Below is a small trained network, with its code and all its weights. Each question gives an input and a class and asks what happens when units are switched off, that is, made to give their printed mean instead of their output.

import numpy as np


def w(rows, s, z=0):
    codes = np.array(rows[::2]) - 128.0
    scale = np.full(codes.shape[1], s)
    scale[-1] = z or s
    return codes * scale


def f(y):
    return y / 2 * (1 + np.tanh(0.7978845608 * (y + 0.044715 * y**3)))


def log_softmax(a):
    a = a - a.max(-1, keepdims=True)
    return a - np.log(np.exp(a).sum(-1, keepdims=True))


def net(x, mask):
    res = np.array(x, float).reshape(1, 8) / 4 @ E
    y = f(res @ A[0][:, :-1].T + A[0][:, -1])
    res = res + np.where(mask, y, B[0][:, -1]) @ B[0][:, :-1]
    return log_softmax(res[-1] @ U[:, :-1].T + U[:, -1])


A, B = {}, {}
E = w([
[126,19,96,224,122,138,55,155,89,85,176,120],'x0',
[119,147,120,155,127,112,142,114,133,126,164,144],'x1',
[133,130,130,124,125,136,123,132,132,124,125,127],'x2',
[32,127,105,122,126,245,122,53,146,181,162,93],'x3',
[146,116,138,117,137,152,127,153,141,133,117,119],'x4',
[138,94,29,132,110,72,159,101,252,100,95,63],'x5',
[141,105,130,114,143,139,135,135,123,136,107,118],'x6',
[127,129,121,112,104,140,89,140,136,131,103,140],'x7',
],0.012)
A[0] = w([
[121,169,112,112,128,141,192,104,156,140,133,124,96],'N0',
[147,93,57,127,97,80,133,144,201,79,135,73,153],'N1',
[187,168,144,136,94,33,139,161,126,96,84,130,185],'N2',
[159,143,58,167,123,120,139,131,139,84,103,114,45],'N3',
[156,147,87,150,177,111,112,157,181,141,157,149,91],'N4',
[159,143,216,121,141,170,92,82,88,199,175,178,163],'N5',
[109,115,115,47,110,115,123,46,177,175,81,120,122],'N6',
[113,161,185,83,149,194,130,110,44,131,162,208,226],'N7',
[90,186,166,96,151,191,131,137,35,166,138,182,5],'N8',
[124,70,164,137,120,90,100,218,56,141,176,192,149],'N9',
[136,36,119,206,97,153,76,88,130,97,154,97,25],'N10',
[68,130,133,162,127,216,98,89,103,166,153,74,12],'N11',
[151,121,143,195,159,105,74,194,2,100,123,148,147],'N12',
[81,59,121,195,117,154,82,123,157,82,145,84,221],'N13',
[99,139,150,90,168,145,112,183,130,121,95,73,126],'N14',
[69,170,90,106,151,121,150,111,178,167,136,66,115],'N15',
[62,114,140,190,107,218,105,91,104,197,142,74,255],'N16',
[156,115,187,171,135,109,101,153,54,63,112,114,153],'N17',
[101,157,101,82,145,155,150,44,240,147,104,71,126],'N18',
[173,146,163,139,136,35,139,154,148,77,65,155,79],'N19',
[117,238,186,60,117,89,193,146,141,156,73,151,163],'N20',
[110,164,150,111,179,156,100,118,86,203,149,198,228],'N21',
[162,86,85,135,85,154,147,113,122,136,161,126,127],'N22',
],0.0077)
B[0] = w([
[135,120,177,166,113,168,169,110,155,109,135,137,161],'N0',
[177,82,47,62,111,112,134,155,68,143,163,62,217],'N1',
[139,72,60,105,157,113,167,218,108,83,37,90,218],'N2',
[49,130,129,198,245,105,128,174,115,70,91,99,146],'N3',
[119,82,143,116,153,114,155,132,141,131,80,93,136],'N4',
[54,90,49,129,158,116,147,211,122,157,138,66,205],'N5',
[145,180,138,130,127,182,67,83,175,94,157,170,193],'N6',
[85,84,84,150,197,109,181,209,119,72,85,90,236],'N7',
[226,178,29,49,20,40,147,92,94,222,214,4,184],'N8',
[104,162,225,157,118,210,46,81,216,78,149,204,198],'N9',
[178,141,27,114,104,29,234,182,2,196,116,40,178],'N10',
[47,71,86,133,170,150,147,237,59,42,25,83,177],'N11',
[130,190,178,164,126,225,75,79,162,93,123,241,209],'N12',
[78,49,123,154,176,184,188,186,125,61,37,152,220],'N13',
[169,150,156,136,47,95,164,141,111,81,106,174,144],'N14',
[151,114,167,147,105,112,88,55,205,97,164,160,186],'N15',
[239,139,59,69,60,76,145,112,109,197,204,63,248],'N16',
[192,152,182,162,125,172,81,72,182,96,128,187,185],'N17',
[200,180,217,156,57,154,29,32,162,117,151,181,229],'N18',
[163,143,58,22,126,41,189,191,93,166,123,24,193],'N19',
[54,62,39,106,118,115,203,206,53,201,98,24,239],'N20',
[116,62,166,148,152,129,124,205,95,77,83,141,215],'N21',
[125,98,59,147,138,107,130,133,109,111,116,120,147],'N22',
],0.0053,0.015)
U = w([
[59,106,113,147,212,127,149,191,127,101,70,136,52],'0',
[180,134,83,115,86,90,149,144,122,198,162,104,171],'1',
[167,172,250,165,119,160,91,56,190,122,155,228,252],'2',
],0.011,0.0011)

Each question gives the input, the list of numbers given to net, and the class t.
The units are the neurons (one row each of A and B). Each row of codes is followed by its name. A weight is (code - 128) times the scale printed after its matrix; where a second scale follows, it is the last column's (A, B and U).
mask holds one flag per neuron, in row order. A switched-off neuron (its flag False) gives its mean, the last column of its row in B, instead of its output. The means were averaged over made-up inputs and are rounded, as every weight is.
A unit's drop is (log p(t) with every unit on - log p(t) with that unit switched off) / (log p(t) with every unit on - log p(t) with every unit switched off).
The circuit of an input: a set's keep is (log p(t) with only the set's units on - log p(t) with every unit switched off) / (log p(t) with every unit on - log p(t) with every unit switched off). Starting from the 12 units with the biggest drops (on a tie, the unit counted first), units are removed one at a time, each time the one whose removal leaves the highest keep (on an exact tie, the one counted first), for as long as the keep stays at least 0.8.
units of the circuit, in order: the units of the circuit, biggest drop first
k most important neurons: the k neurons with the biggest drops, biggest first
drop of u: that unit's drop, to one decimal
input [-5,-1,-4,7,-2,1,-8,1], class 2: units of the circuit, in order	[N18]
input [0,-7,5,-1,-8,-2,-7,7], class 0: 2 most important neurons	[N18 N15]
input [-7,7,0,0,-8,-1,6,-5], class 0: 2 most important neurons	[N16 N1]
input [2,8,-6,-2,-5,3,8,0], class 0: 2 most important neurons	[N16 N8]
input [1,-4,-2,-7,-4,8,-1,1], class 0: 3 most important neurons	[N16 N3 N2]
input [2,8,1,-7,2,2,1,-2], class 0: 3 most important neurons	[N16 N8 N2]
input [-8,-2,-1,0,-4,-5,-8,-3], class 0: 4 most important neurons	[N7 N16 N21 N1]
input [-4,-8,3,6,3,-7,0,-2], class 1: 2 most important neurons	[N8 N16]
input [5,-5,2,7,8,2,-1,-3], class 1: 2 most important neurons	[N16 N10]
input [3,-5,7,-1,-6,6,-8,8], class 0: 2 most important neurons	[N16 N13]
input [-2,-4,-8,7,8,-7,3,-7], class 1: 3 most important neurons	[N8 N16 N13]
input [-5,6,8,-7,6,-8,-1,0], class 0: drop of N7	0.1
input [-5,8,3,3,-4,8,-2,3], class 2: drop of N9	0.0
input [7,5,2,-2,-8,-7,5,-4], class 2: drop of N12	0.1
input [-5,3,3,4,3,1,4,7], class 2: most important neuron	[N18]
